Here is a tiny trained network, its code and every weight. The questions are about switching its units off for an input and a class, where a switched-off unit gives its printed mean instead of its output.

import numpy as np


def w(rows, s, z=0):
    codes = np.array(rows[::2]) - 128.0
    scale = np.full(codes.shape[1], s)
    scale[-1] = z or s
    return codes * scale


def f(y):
    return y / 2 * (1 + np.tanh(0.7978845608 * (y + 0.044715 * y**3)))


def log_softmax(a):
    a = a - a.max(-1, keepdims=True)
    return a - np.log(np.exp(a).sum(-1, keepdims=True))


def net(x, mask):
    res = np.array(x, float).reshape(1, 3) / 4 @ E
    y = f(res @ A[0][:, :-1].T + A[0][:, -1])
    res = res + np.where(mask, y, B[0][:, -1]) @ B[0][:, :-1]
    return log_softmax(res[-1] @ U[:, :-1].T + U[:, -1])


A, B = {}, {}
E = w([
[229,147,207],'x0',
[103,185,207],'x1',
[144,6,153],'x2',
],0.012)
A[0] = w([
[232,108,122,134],'neuron 0',
[74,82,64,131],'neuron 1',
[111,90,253,114],'neuron 2',
[96,175,134,117],'neuron 3',
[73,183,147,136],'neuron 4',
[41,139,152,192],'neuron 5',
[161,100,128,154],'neuron 6',
[142,72,98,1],'neuron 7',
[162,216,176,198],'neuron 8',
[162,125,128,127],'neuron 9',
[168,168,199,132],'neuron 10',
[64,110,68,129],'neuron 11',
[133,194,156,167],'neuron 12',
[134,125,140,118],'neuron 13',
[196,157,230,189],'neuron 14',
],0.016,0.0062)
B[0] = w([
[246,145,137,199],'neuron 0',
[96,178,172,217],'neuron 1',
[127,54,227,211],'neuron 2',
[150,132,70,164],'neuron 3',
[173,112,58,180],'neuron 4',
[112,67,93,182],'neuron 5',
[172,132,141,166],'neuron 6',
[149,140,86,161],'neuron 7',
[144,226,89,220],'neuron 8',
[178,145,142,143],'neuron 9',
[110,168,183,202],'neuron 10',
[58,150,160,208],'neuron 11',
[147,182,83,186],'neuron 12',
[139,130,144,131],'neuron 13',
[128,169,224,249],'neuron 14',
],0.012,0.015)
U = w([
[150,95,112,66],'0',
[133,8,208,148],'1',
[151,86,111,51],'2',
[166,217,180,67],'3',
[232,118,124,249],'4',
[161,72,99,63],'5',
[132,133,10,135],'6',
[10,167,143,184],'7',
],0.015,0.011)

Each question gives the input, the list of numbers given to net, and the class t.
The units are the neurons (one row each of A and B). Each row of codes is followed by its name. A weight is (code - 128) times the scale printed after its matrix; where a second scale follows, it is the last column's (A, B and U).
mask holds one flag per neuron, in row order. A switched-off neuron (its flag False) gives its mean, the last column of its row in B, instead of its output. The means were averaged over made-up inputs and are rounded, as every weight is.
A unit's drop is (log p(t) with every unit on - log p(t) with that unit switched off) / (log p(t) with every unit on - log p(t) with every unit switched off).
The circuit of an input: a set's keep is (log p(t) with only the set's units on - log p(t) with every unit switched off) / (log p(t) with every unit on - log p(t) with every unit switched off). Starting from the 12 units with the biggest drops (on a tie, the unit counted first), units are removed one at a time, each time the one whose removal leaves the highest keep (on an exact tie, the one counted first), for as long as the keep stays at least 0.8.
units of the circuit, in order: the units of the circuit, biggest drop first
k most important neurons: the k neurons with the biggest drops, biggest first
drop when u is switched off: that unit's drop, to one decimal
input [1,-6,-3], class 4: units of the circuit, in order => (neuron 14)
input [7,-1,8], class 1: 2 most important neurons => (neuron 2; neuron 8)
input [-1,0,-1], class 6: units of the circuit, in order => (neuron 14; neuron 2)
input [0,-4,2], class 4: 2 most important neurons => (neuron 2; neuron 14)
input [-4,1,-4], class 6: 2 most important neurons => (neuron 14; neuron 4)
input [3,-1,5], class 1: 3 most important neurons => (neuron 8; neuron 2; neuron 12)
input [2,-1,1], class 4: units of the circuit, in order => (neuron 1; neuron 11)
input [-1,-3,2], class 7: 3 most important neurons => (neuron 2; neuron 0; neuron 4)
input [5,-7,-5], class 4: 3 most important neurons => (neuron 1; neuron 11; neuron 0)
input [-5,5,3], class 7: drop when neuron 6 is switched off => 0.3
input [-4,-5,7], class 7: drop when neuron 1 is switched off => 0.2
input [0,7,5], class 1: drop when neuron 9 is switched off => 0.0
